Here is a tiny trained network, its code and every weight. The questions are about switching its units off for an input and a class, where a switched-off unit gives its printed mean instead of its output.

import numpy as np


def w(rows, s, z=0):
    codes = np.array(rows[::2]) - 128.0
    scale = np.full(codes.shape[1], s)
    scale[-1] = z or s
    return codes * scale


def norm(h):
    return h / np.sqrt((h * h).mean(-1, keepdims=True) + 1e-5)


def f(y):
    return np.maximum(y, 0)


def log_softmax(a):
    a = a - a.max(-1, keepdims=True)
    return a - np.log(np.exp(a).sum(-1, keepdims=True))


def net(x, mask):
    res = np.array(x, float).reshape(1, 5) / 4 @ E
    u = 0
    for l in range(2):
        y = f(norm(res) @ A[l][:, :-1].T + A[l][:, -1])
        res = res + np.where(mask[u : u + 16], y, B[l][:, -1]) @ B[l][:, :-1]
        u += 16
    return log_softmax(norm(res)[-1] @ U[:, :-1].T + U[:, -1])


A, B = {}, {}
E = w([
[32,160,121,252],'x0',
[115,186,54,81],'x1',
[134,137,129,140],'x2',
[124,121,127,122],'x3',
[97,215,184,110],'x4',
],0.0035)
A[0] = w([
[123,84,90,162,74],'0.n0',
[160,44,254,149,52],'0.n1',
[136,83,179,129,28],'0.n2',
[119,155,163,110,45],'0.n3',
[152,77,65,136,4],'0.n4',
[180,84,143,167,165],'0.n5',
[120,168,173,87,51],'0.n6',
[140,101,199,127,24],'0.n7',
[129,171,58,69,69],'0.n8',
[195,122,159,38,56],'0.n9',
[201,150,149,99,21],'0.n10',
[210,121,136,81,90],'0.n11',
[122,154,48,99,32],'0.n12',
[117,159,184,101,26],'0.n13',
[154,214,172,94,95],'0.n14',
[191,52,42,131,83],'0.n15',
],0.0093,0.0034)
B[0] = w([
[82,94,185,26,179],'0.n0',
[195,245,45,115,239],'0.n1',
[228,209,59,148,156],'0.n2',
[114,95,214,23,150],'0.n3',
[179,157,225,26,164],'0.n4',
[108,210,139,83,211],'0.n5',
[144,76,227,52,180],'0.n6',
[255,225,80,104,160],'0.n7',
[253,227,101,197,210],'0.n8',
[26,116,58,215,254],'0.n9',
[55,91,65,104,178],'0.n10',
[16,116,91,184,227],'0.n11',
[236,249,88,120,175],'0.n12',
[114,104,250,19,162],'0.n13',
[142,108,216,111,233],'0.n14',
[110,136,251,52,229],'0.n15',
],0.0059,0.004)
A[1] = w([
[116,155,171,129,110],'1.n0',
[115,96,178,114,97],'1.n1',
[188,146,105,138,69],'1.n2',
[39,129,84,118,128],'1.n3',
[96,131,71,116,149],'1.n4',
[158,107,101,147,29],'1.n5',
[112,121,115,153,2],'1.n6',
[180,63,105,138,106],'1.n7',
[150,98,190,78,104],'1.n8',
[137,9,73,180,80],'1.n9',
[136,155,89,112,130],'1.n10',
[136,129,157,202,160],'1.n11',
[180,147,112,155,101],'1.n12',
[123,131,147,101,91],'1.n13',
[149,81,137,90,120],'1.n14',
[83,147,111,79,172],'1.n15',
],0.012,0.0065)
B[1] = w([
[134,82,143,56,193],'1.n0',
[197,150,139,50,162],'1.n1',
[202,147,93,212,153],'1.n2',
[94,47,73,197,225],'1.n3',
[78,58,168,131,189],'1.n4',
[110,159,208,137,128],'1.n5',
[76,129,1,189,128],'1.n6',
[134,127,68,145,128],'1.n7',
[73,152,215,74,195],'1.n8',
[27,28,82,157,131],'1.n9',
[154,91,125,148,189],'1.n10',
[128,69,67,90,182],'1.n11',
[187,152,79,148,160],'1.n12',
[118,108,197,154,153],'1.n13',
[124,159,210,113,144],'1.n14',
[118,61,152,164,253],'1.n15',
],0.0074,0.006)
U = w([
[41,18,48,206,250],'0',
[73,155,228,33,39],'1',
[238,208,1,201,97],'2',
],0.0082,0.0026)

Each question gives the input, the list of numbers given to net, and the class t.
The units are the neurons (one row each of A and B). Each row of codes is followed by its name. A weight is (code - 128) times the scale printed after its matrix; where a second scale follows, it is the last column's (A, B and U).
mask holds one flag per neuron, layer by layer. A switched-off neuron (its flag False) gives its mean, the last column of its row in B, instead of its output. The means were averaged over made-up inputs and are rounded, as every weight is.
A unit's drop is (log p(t) with every unit on - log p(t) with that unit switched off) / (log p(t) with every unit on - log p(t) with every unit switched off).
The circuit of an input: a set's keep is (log p(t) with only the set's units on - log p(t) with every unit switched off) / (log p(t) with every unit on - log p(t) with every unit switched off). Starting from the 12 units with the biggest drops (on a tie, the unit counted first), units are removed one at a time, each time the one whose removal leaves the highest keep (on an exact tie, the one counted first), for as long as the keep stays at least 0.8.
circuit, biggest first: the units of the circuit, biggest drop first
top k neurons: the k neurons with the biggest drops, biggest first
top k neurons in layer l: the k neurons of layer l with the biggest drops, biggest first
drop when u is switched off: that unit's drop, to one decimal
input [-8,4,2,4,-4], class 0: circuit, biggest first	[0.n9]
input [-6,-8,4,1,-6], class 2: top 2 neurons in layer 0	[0.n1, 0.n2]
input [-8,-7,-5,-4,5], class 0: circuit, biggest first	[0.n9, 0.n11]
input [1,-8,7,-2,-8], class 1: circuit, biggest first	[0.n5, 1.n3]
input [4,5,6,7,-5], class 1: top 4 neurons	[0.n0, 0.n15, 0.n1, 0.n9]
input [-7,8,7,8,0], class 2: top 2 neurons	[0.n8, 0.n12]
input [-2,-6,8,2,-6], class 1: top 2 neurons	[0.n15, 0.n8]
input [0,6,2,8,-6], class 1: top 2 neurons in layer 0	[0.n15, 0.n4]
input [-5,8,3,-3,-6], class 2: top 2 neurons in layer 0	[0.n8, 0.n12]
input [-7,-6,-7,-6,0], class 0: top 3 neurons in layer 0	[0.n9, 0.n11, 0.n8]
input [4,-6,0,-4,4], class 2: drop when 0.n1 is switched off	0.1
input [3,-6,-8,-5,-7], class 1: drop when 0.n13 is switched off	0.0
input [-5,-1,-7,-7,3], class 0: drop when 0.n9 is switched off	0.2
input [-1,2,3,-8,1], class 2: circuit, biggest first	[0.n8]
input [-6,-7,2,0,-7], class 1: top 2 neurons in layer 0	[0.n15, 0.n8]
